B = [134 132 128 113 127 141 140 152 145 110 112 129 120 133]
B[0]: 134
B[12]: 120
B[3]: 113
B[7]: 152
B[2]: 128

data = [122 113  98 148 144 157 126]
data[-7] -> 122
data[-4] -> 148
data[4] -> 144

X =
[[140, 136, 121, 116, 124, 113, 150, 127, 137, 117, 127, 129, 143, 151],
 [148, 130, 135, 113, 118, 146, 143, 143, 133, 142, 154, 129, 133, 133],
 [141, 117, 125, 138, 151, 123, 128, 124, 124, 109, 120, 124, 119, 152],
 [130, 128, 129, 155, 117, 144, 124, 126, 128, 120, 137, 127, 131, 144],
 [111, 119, 120, 141, 117, 123, 128, 133, 130, 114, 138, 115, 139, 106],
 [147, 124, 123, 119, 120, 145, 124, 119, 115, 112, 105, 120, 109, 113],
 [106, 133, 142, 120, 140, 153, 130, 135, 133, 124, 121, 126, 133, 144]]
X[0][0]: 140
X[6]: [106, 133, 142, 120, 140, 153, 130, 135, 133, 124, 121, 126, 133, 144]
X[:, 1]: [136, 130, 117, 128, 119, 124, 133]
X[5][10]: 105
X[5][3]: 119
X[5][7]: 119
X[2][11]: 124
X[:, 13]: [151, 133, 152, 144, 106, 113, 144]
X[0]: [140, 136, 121, 116, 124, 113, 150, 127, 137, 117, 127, 129, 143, 151]
X[6][10]: 121
X[1][12]: 133
X[1][13]: 133
X[6][7]: 135
X[1]: [148, 130, 135, 113, 118, 146, 143, 143, 133, 142, 154, 129, 133, 133]
X[3][3]: 155
X[1][11]: 129
X[1][8]: 133
X[:, 4]: [124, 118, 151, 117, 117, 120, 140]
X[2][6]: 128
X[2]: [141, 117, 125, 138, 151, 123, 128, 124, 124, 109, 120, 124, 119, 152]
X[0][3]: 116
X[6][0]: 106
X[4][11]: 115
X[5][6]: 124
X[5]: [147, 124, 123, 119, 120, 145, 124, 119, 115, 112, 105, 120, 109, 113]
X[:, 10]: [127, 154, 120, 137, 138, 105, 121]
X[3][7]: 126
X[4]: [111, 119, 120, 141, 117, 123, 128, 133, 130, 114, 138, 115, 139, 106]
X[:, 8]: [137, 133, 124, 128, 130, 115, 133]
X[4][13]: 106
X[2][7]: 124

A =
[[148 139 115 149 138 138 118]
 [115 125 145 113 121 123 114]
 [148 136 151 144 119 141 121]
 [113 106 146 110 132 123 142]
 [146 137 117 147 121 133 144]]
A[0, 0] -> 148
A[0] -> [148, 139, 115, 149, 138, 138, 118]
A[4, 6] -> 144
A[1, 0] -> 115
A[3, 3] -> 110
A[4, 2] -> 117
A[2, 6] -> 121
A[:, 0] -> [148, 115, 148, 113, 146]
A[3] -> [113, 106, 146, 110, 132, 123, 142]
A[:, 6] -> [118, 114, 121, 142, 144]
A[1, 2] -> 145
A[0, 1] -> 139
A[3, 6] -> 142
A[:, 2] -> [115, 145, 151, 146, 117]
A[4, 5] -> 133

arr =
[[119 138 116 107 103 111 131 131 121 129 131 128 134 119 126]
 [129 136 136 124 118 130 147 139 120 139 146 113 126 112 135]
 [120 133 116 107 101 108 126 129 125 125 128 131 133 118 124]
 [132 102 135 130 126 123 118 130 139 125 124 125 121 123 123]]
arr[0, 0] = 119
arr[:, -1] = [126, 135, 124, 123]
arr[2, 10] = 128
arr[0] = [119, 138, 116, 107, 103, 111, 131, 131, 121, 129, 131, 128, 134, 119, 126]
arr[-2, -3] = 133
arr[:, 9] = [129, 139, 125, 125]
arr[-1, 10] = 124
arr[1, -1] = 135
arr[-2, 3] = 107
arr[-2, 14] = 124
arr[0, -14] = 138
arr[:, 13] = [119, 112, 118, 123]
arr[:, -14] = [138, 136, 133, 102]
arr[3, -6] = 125
arr[3, 1] = 102
arr[:, 3] = [107, 124, 107, 130]
arr[-2, -10] = 108
arr[-2, -14] = 133
arr[-1, 2] = 135
arr[-2, 6] = 126

M =
[[130 134 124 129 125]
 [126 156 128 126 123]
 [128 129 119 135 116]
 [132 137 135 124 120]
 [124 140 113 147 129]
 [144 137 130 144 119]
 [122 127 129 121 115]
 [123 151 126 156 124]
 [125 148 130 122 122]
 [133 137 113 121 116]
 [123 133 125 126 143]
 [127 131 116 134 115]
 [138 133 114 129 131]
 [141 138 139 123 129]
 [124 139 125 151 122]]
Indices start at 0.
(0, 0): 130
(12, 2): 114
(1, 3): 126
(6, 1): 127
(7, 4): 124
(14, 1): 139
(6, 4): 115
(4, 0): 124
(2, 3): 135
(12, 0): 138
(7, 0): 123
(9, 0): 133
(2, 2): 119
(2, 0): 128
(3, 1): 137
(1, 4): 123
(4, 2): 113
(8, 4): 122
(10, 1): 133
(9, 2): 113
(13, 0): 141
(13, 3): 123
(5, 4): 119
(3, 4): 120
(11, 1): 131
(8, 1): 148
(0, 3): 129
(3, 0): 132

W = [[130, 129, 122, 122, 126, 131, 122, 126, 129, 129, 130, 129, 131, 122], [130, 129, 125, 127, 126, 131, 125, 128, 129, 129, 130, 129, 131, 126], [129, 133, 128, 128, 125, 128, 134, 126, 133, 133, 130, 131, 127, 128], [130, 129, 125, 127, 126, 132, 124, 129, 129, 129, 130, 129, 132, 126], [130, 129, 126, 127, 126, 131, 126, 128, 129, 129, 130, 130, 131, 126], [129, 130, 127, 127, 126, 129, 129, 127, 130, 130, 130, 130, 129, 127], [123, 121, 147, 149, 136, 123, 139, 140, 121, 122, 123, 122, 123, 146], [130, 130, 123, 123, 126, 130, 124, 126, 130, 129, 130, 130, 130, 123], [129, 131, 127, 128, 126, 129, 131, 126, 131, 131, 130, 131, 129, 127], [131, 133, 119, 118, 123, 130, 125, 121, 133, 132, 131, 132, 130, 120], [130, 130, 126, 127, 126, 130, 127, 127, 130, 130, 130, 130, 130, 126], [130, 130, 122, 122, 125, 131, 124, 126, 130, 130, 130, 130, 131, 123], [129, 127, 121, 121, 127, 131, 119, 126, 127, 127, 129, 128, 132, 122], [130, 128, 125, 126, 126, 132, 123, 129, 128, 128, 130, 129, 132, 125]]
Rows and columns are counted from 0.
(0, 0)	130
(13, 7)	129
(1, 10)	130
(10, 1)	130
(10, 2)	126
(6, 13)	146
(1, 0)	130
(6, 11)	122
(10, 13)	126
(3, 3)	127
(8, 8)	131
(3, 0)	130
(1, 7)	128
(4, 2)	126
(9, 1)	133
(0, 10)	130
(13, 13)	125
(6, 1)	121
(4, 10)	130
(9, 9)	132
(2, 0)	129
(11, 12)	131
(11, 4)	125
(4, 13)	126
(2, 3)	128
(9, 7)	121
(11, 1)	130
(8, 5)	129
(5, 11)	130
(5, 10)	130
(6, 3)	149
(13, 9)	128
(12, 5)	131
(12, 0)	129
(5, 1)	130
(11, 11)	130

grid = 124  128  123  121  152  120
grid[0] -> 124
grid[2] -> 123
grid[1] -> 128
